Here is a tiny trained network, its code and every weight. The questions are about switching its units off for an input and a class, where a switched-off unit gives its printed mean instead of its output.

import numpy as np


def w(rows, s, z=0):
    codes = np.array(rows[::2]) - 128.0
    scale = np.full(codes.shape[1], s)
    scale[-1] = z or s
    return codes * scale


def f(y):
    return y / 2 * (1 + np.tanh(0.7978845608 * (y + 0.044715 * y**3)))


def log_softmax(a):
    a = a - a.max(-1, keepdims=True)
    return a - np.log(np.exp(a).sum(-1, keepdims=True))


def net(x, mask):
    res = np.array(x, float).reshape(1, 8) / 4 @ E
    y = f(res @ A[0][:, :-1].T + A[0][:, -1])
    res = res + np.where(mask, y, B[0][:, -1]) @ B[0][:, :-1]
    return log_softmax(res[-1] @ U[:, :-1].T + U[:, -1])


A, B = {}, {}
E = w([
[95,41,188,77,108,254],'x0',
[176,109,160,109,204,124],'x1',
[172,117,173,102,207,120],'x2',
[37,192,126,218,168,195],'x3',
[243,226,187,126,112,154],'x4',
[149,118,123,123,146,132],'x5',
[137,123,127,128,135,128],'x6',
[142,116,109,137,132,134],'x7',
],0.0069)
A[0] = w([
[154,79,140,81,80,69,75],'n1',
[141,102,133,91,106,90,60],'n2',
[87,126,172,52,116,230,109],'n3',
[166,125,81,225,187,124,45],'n4',
[119,216,89,118,152,74,83],'n5',
[82,183,158,197,206,176,165],'n6',
[172,98,118,121,205,132,253],'n7',
[201,213,153,145,112,179,134],'n8',
[109,93,195,95,127,150,183],'n9',
[114,160,122,163,169,1,55],'n10',
[71,174,108,191,179,196,81],'n11',
[128,87,162,128,119,179,45],'n12',
[40,70,108,124,188,68,122],'n13',
],0.0097,0.0054)
B[0] = w([
[171,102,217,199,79,113,179],'n1',
[214,100,174,174,99,121,138],'n2',
[111,146,55,228,191,132,217],'n3',
[156,105,152,142,143,145,154],'n4',
[159,71,68,160,167,201,191],'n5',
[131,79,136,131,38,59,254],'n6',
[70,207,106,98,92,88,240],'n7',
[72,141,119,84,87,201,228],'n8',
[104,99,122,141,162,77,201],'n9',
[103,120,146,203,215,153,206],'n10',
[166,105,228,144,78,54,217],'n11',
[152,70,154,170,190,158,143],'n12',
[129,210,166,82,44,254,216],'n13',
],0.0094,0.0063)
U = w([
[195,56,220,135,115,80,60],'0',
[141,75,117,195,254,200,39],'1',
[108,132,121,86,144,133,249],'2',
[112,155,155,43,121,252,1],'3',
[103,115,118,83,151,112,217],'4',
[119,125,124,93,148,133,160],'5',
],0.0094,0.0045)

Each question gives the input, the list of numbers given to net, and the class t.
The units are the neurons (one row each of A and B). Each row of codes is followed by its name. A weight is (code - 128) times the scale printed after its matrix; where a second scale follows, it is the last column's (A, B and U).
mask holds one flag per neuron, in row order. A switched-off neuron (its flag False) gives its mean, the last column of its row in B, instead of its output. The means were averaged over made-up inputs and are rounded, as every weight is.
A unit's drop is (log p(t) with every unit on - log p(t) with that unit switched off) / (log p(t) with every unit on - log p(t) with every unit switched off).
The circuit of an input: a set's keep is (log p(t) with only the set's units on - log p(t) with every unit switched off) / (log p(t) with every unit on - log p(t) with every unit switched off). Starting from the 12 units with the biggest drops (on a tie, the unit counted first), units are removed one at a time, each time the one whose removal leaves the highest keep (on an exact tie, the one counted first), for as long as the keep stays at least 0.8.
units of the circuit, in order: the units of the circuit, biggest drop first
unit that matters most: the unit with the biggest drop
k most important neurons: the k neurons with the biggest drops, biggest first
drop when u is switched off: that unit's drop, to one decimal
input [8,-7,0,8,0,8,4,2], class 0: units of the circuit, in order : n11
input [-1,0,6,4,-5,0,3,-8], class 3: 2 most important neurons : n13, n3
input [-8,-8,2,1,8,3,7,-3], class 1: 2 most important neurons : n5, n10
input [-3,0,-4,8,-8,-2,8,-4], class 0: 2 most important neurons : n11, n6
input [1,-6,5,6,-8,2,1,-4], class 3: 2 most important neurons : n13, n1
input [-7,-1,-8,-2,-5,2,-5,-8], class 1: units of the circuit, in order : n10, n5
input [-2,-2,-8,-5,-6,4,2,1], class 3: units of the circuit, in order : n13, n6
input [4,7,5,-1,6,-1,-7,6], class 2: 3 most important neurons : n13, n7, n9
input [-8,-4,-6,5,-8,1,3,3], class 1: 3 most important neurons : n10, n5, n7
input [-8,5,8,8,-3,-6,3,-7], class 0: 2 most important neurons : n6, n11
input [8,-2,4,-7,-3,-1,8,-6], class 1: 4 most important neurons : n3, n6, n11, n12
input [6,4,-2,2,5,6,-4,1], class 1: 3 most important neurons : n3, n13, n12
input [8,3,-3,-7,-5,-1,-2,-8], class 1: 4 most important neurons : n3, n6, n11, n12
input [8,4,-7,-1,-7,-5,7,-5], class 1: unit that matters most : n3
input [4,-2,2,8,-7,2,1,8], class 0: 3 most important neurons : n11, n6, n8
input [-2,0,8,8,7,2,-8,7], class 0: 3 most important neurons : n6, n11, n13
input [-2,6,6,-5,3,6,-5,3], class 2: 3 most important neurons : n7, n11, n6
input [4,5,4,0,0,8,-3,2], class 4: units of the circuit, in order : n7, n13, n1
input [-1,-1,-2,7,7,0,-7,-6], class 0: 4 most important neurons : n11, n6, n13, n7
input [-8,-3,-4,4,-3,5,3,1], class 1: 2 most important neurons : n10, n5
input [1,1,-3,1,8,4,-2,7], class 3: units of the circuit, in order : n8
input [1,-1,3,8,-4,4,-7,-2], class 0: drop when n11 is switched off : 0.5
input [-3,0,-5,8,0,6,-7,-3], class 0: drop when n11 is switched off : 0.3
input [-2,7,-1,-4,-8,-4,-3,3], class 3: drop when n13 is switched off : 0.8
input [-8,6,-1,-2,4,-6,-1,-1], class 1: drop when n3 is switched off : 0.0
